Below is a small trained network, with its code and all its weights. Each question gives an input and a target symbol and asks what happens when units are switched off, that is, made to give their printed mean instead of their output.

import numpy as np


def w(rows, s, z=0):
    codes = np.array(rows[::2]) - 128.0
    scale = np.full(codes.shape[1], s)
    scale[-1] = z or s
    return codes * scale


def f(y):
    return np.maximum(y, 0)


def softmax(a):
    e = np.exp(a - a.max(-1, keepdims=True))
    return e / e.sum(-1, keepdims=True)


def log_softmax(a):
    a = a - a.max(-1, keepdims=True)
    return a - np.log(np.exp(a).sum(-1, keepdims=True))


def net(x, mask):
    ids = ['αγδεζηθλμξπστφψω'.index(c) for c in x.split()]
    T = len(ids)
    res = E[ids] + P[:T]
    r = res
    for j in range(2):
        rows = slice(3 * j, 3 * j + 3)
        q, k, v = (r @ M[0][rows].T for M in (Q, K, V))
        z = softmax(np.where(np.tri(T) > 0, q @ k.T / 3**0.5, -1e9)) @ v
        o = O[0][rows]
        res = res + np.where(mask[j], z, o[:, -1]) @ o[:, :-1]
    y = f(res @ A[0][:, :-1].T + A[0][:, -1])
    res = res + np.where(mask[2:14], y, B[0][:, -1]) @ B[0][:, :-1]
    return log_softmax(res[-1] @ U[:, :-1].T + U[:, -1])


Q, K, V, O, A, B = {}, {}, {}, {}, {}, {}
E = w([
[135,182,180,62,129,79,144,128,130],'α',
[117,136,226,129,64,45,196,215,173],'γ',
[161,145,126,71,118,94,127,86,148],'δ',
[101,157,88,151,95,140,201,133,139],'ε',
[96,113,127,13,126,74,178,110,59],'ζ',
[152,152,148,60,114,140,137,192,71],'η',
[128,184,163,103,74,30,226,251,151],'θ',
[242,41,115,103,86,140,59,153,118],'λ',
[70,116,223,125,159,156,153,107,161],'μ',
[169,92,250,195,67,116,109,237,218],'ξ',
[49,42,132,254,135,215,146,166,213],'π',
[195,129,87,158,160,61,231,125,189],'σ',
[147,218,184,99,254,193,123,139,105],'τ',
[107,73,121,130,161,201,92,68,122],'φ',
[144,201,35,126,102,89,89,229,189],'ψ',
[104,104,88,42,161,167,92,120,219],'ω',
],0.018)
P = w([
[138,166,75,178,75,127,202,18,57],'0',
[123,127,154,178,109,121,149,114,129],'1',
[132,114,151,131,117,148,145,139,180],'2',
[88,108,131,83,157,129,186,184,201],'3',
[131,33,169,122,200,183,114,178,197],'4',
[141,105,178,13,254,180,61,225,130],'5',
],0.0095)
Q[0] = w([
[113,120,184,92,201,79,112,83,123],'H1',
[133,160,68,159,161,69,103,50,150],'H1',
[109,182,128,221,127,65,77,72,37],'H1',
[172,153,83,159,92,102,146,55,52],'H2',
[93,132,129,228,65,97,115,96,1],'H2',
[98,176,116,122,230,102,118,35,141],'H2',
],0.0073)
K[0] = w([
[163,24,168,198,152,127,254,165,31],'H1',
[132,134,223,111,117,141,116,82,50],'H1',
[162,169,109,188,30,140,190,49,60],'H1',
[41,154,179,127,9,128,91,82,122],'H2',
[170,207,124,208,65,147,183,54,44],'H2',
[139,75,109,96,57,67,108,164,62],'H2',
],0.0067)
V[0] = w([
[68,151,154,113,106,144,156,211,84],'H1',
[133,90,38,113,160,122,82,189,171],'H1',
[187,204,94,192,93,36,89,171,112],'H1',
[68,79,169,133,80,173,61,104,155],'H2',
[137,67,92,31,184,104,105,77,106],'H2',
[93,35,2,221,93,173,82,115,78],'H2',
],0.0099)
O[0] = w([
[148,168,91,131,156,175,95,146,52,169],'H1',
[63,158,216,95,115,138,120,120,178,164],'H1',
[12,77,141,134,110,165,70,71,120,102],'H1',
[95,118,168,185,139,19,96,146,96,170],'H2',
[158,163,162,209,63,113,162,117,140,2],'H2',
[99,168,91,40,124,92,169,179,169,60],'H2',
],0.011,0.0081)
A[0] = w([
[141,97,116,172,100,139,114,144,64,241],'N1',
[109,89,199,94,93,129,160,112,212,191],'N2',
[220,152,140,101,132,69,150,147,80,220],'N3',
[58,131,105,77,93,133,75,235,89,185],'N4',
[67,154,112,111,255,105,147,68,157,182],'N5',
[171,123,72,132,127,136,26,129,195,251],'N6',
[106,220,119,92,136,109,134,16,137,147],'N7',
[199,103,101,207,109,154,133,50,102,88],'N8',
[218,111,160,158,192,83,136,122,110,184],'N9',
[188,161,51,146,140,141,110,157,62,55],'N10',
[110,112,114,192,106,48,200,65,47,225],'N11',
[31,141,118,130,160,84,92,140,217,39],'N12',
],0.0078,0.0028)
B[0] = w([
[211,81,188,155,73,105,177,128,86,191],'N1',
[97,152,145,66,75,106,73,86,38,228],'N2',
[110,148,62,131,130,165,146,154,174,201],'N3',
[41,108,122,193,124,177,134,98,173,248],'N4',
[181,109,165,53,135,106,52,136,93,191],'N5',
[67,123,200,111,74,157,169,128,85,189],'N6',
[179,88,123,115,64,56,177,205,157,144],'N7',
[128,100,50,158,110,201,109,22,143,189],'N8',
[38,128,81,140,150,79,154,117,74,224],'N9',
[135,124,123,177,129,88,124,255,117,164],'N10',
[148,117,79,125,117,83,7,78,234,156],'N11',
[217,222,129,199,115,156,157,102,148,221],'N12',
],0.0074,0.012)
U = w([
[145,167,148,155,156,149,152,75,126,148],'α',
[154,161,122,196,147,140,69,76,142,59],'γ',
[112,132,131,96,220,45,38,35,95,126],'δ',
[147,167,93,54,156,84,95,132,78,175],'ε',
[134,151,142,159,151,116,112,34,173,119],'ζ',
[191,161,118,175,67,165,133,165,136,90],'η',
[65,184,101,185,103,172,184,96,59,8],'θ',
[128,124,179,57,109,142,201,43,108,185],'λ',
[115,153,87,204,154,87,98,125,105,3],'μ',
[61,59,142,156,115,111,108,169,79,92],'ξ',
[94,119,97,159,162,124,37,187,254,156],'π',
[172,94,201,32,103,229,160,190,180,119],'σ',
[188,141,184,173,123,191,161,105,145,115],'τ',
[90,169,127,196,124,85,115,98,140,188],'φ',
[72,197,132,127,119,166,62,77,128,72],'ψ',
[185,224,200,146,51,109,161,112,125,196],'ω',
],0.0067,0.0042)

Each question gives the input, a string of symbols that net reads in full, and the target symbol t.
The units are the heads (3 rows each of Q, K, V and O) and the neurons (one row each of A and B). Each row of codes is followed by its name. A weight is (code - 128) times the scale printed after its matrix; where a second scale follows, it is the last column's (O, A, B and U).
mask holds one flag per unit, heads first, then neurons. A switched-off unit (its flag False) gives its mean, the last column of its rows in O or B, instead of its output. The means were averaged over made-up inputs and are rounded, as every weight is.
A unit's drop is (log p(t) with every unit on - log p(t) with that unit switched off) / (log p(t) with every unit on - log p(t) with every unit switched off).
The circuit of an input: a set's keep is (log p(t) with only the set's units on - log p(t) with every unit switched off) / (log p(t) with every unit on - log p(t) with every unit switched off). Starting from the 12 units with the biggest drops (on a tie, the unit counted first), units are removed one at a time, each time the one whose removal leaves the highest keep (on an exact tie, the one counted first), for as long as the keep stays at least 0.8.
units of the circuit, in order: the units of the circuit, biggest drop first
top k neurons: the k neurons with the biggest drops, biggest first
which heads matter: for each layer, one digit per head in row order, 1 if its drop is at least 0.15 and else 0, layers parted by /
input ξ σ ξ, target σ: units of the circuit, in order : [H2]
input η δ σ ω ξ, target ω: units of the circuit, in order : [H1, H2]
input η ψ ξ ξ, target ψ: which heads matter : 10
input ξ ω σ ω π ε, target ω: which heads matter : 11
input ζ θ π α, target ε: which heads matter : 10
input θ π π τ, target ε: which heads matter : 10
input ω λ ψ, target ω: which heads matter : 11
input π ξ μ ζ η η, target η: units of the circuit, in order : [H2, H1, N10]
input φ π ξ η, target π: top 2 neurons : [N4, N2]
input π σ α σ ξ, target σ: units of the circuit, in order : [H2, N12]
input λ δ π ξ π λ, target π: top 2 neurons : [N4, N3]
input ξ μ σ, target μ: units of the circuit, in order : [H1, N9, N10]
input ξ π ξ δ π ε, target π: which heads matter : 01
input σ η ξ α, target δ: which heads matter : 01
input ψ δ ε, target ψ: units of the circuit, in order : [H1]
input ψ δ σ σ π, target σ: units of the circuit, in order : [H2, H1]
input ψ ξ τ ξ μ, target δ: which heads matter : 00
input ξ α ψ π, target ψ: units of the circuit, in order : [H1, N2]
input ξ π ζ α ξ λ, target ξ: units of the circuit, in order : [H2, N12, N6]
input σ η ξ θ λ, target ξ: units of the circuit, in order : [N12, N6]
input σ σ π η, target π: units of the circuit, in order : [N4, H2, N2, N6]
input π ξ θ θ, target ξ: which heads matter : 11
input σ η η, target σ: which heads matter : 01
input ω ξ ξ, target ω: top 3 neurons : [N4, N2, N8]
input α σ π τ ω γ, target ω: units of the circuit, in order : [H2]
input σ π δ σ δ, target λ: which heads matter : 11
input τ σ φ ξ ξ σ, target δ: units of the circuit, in order : [H2, N5, N9]
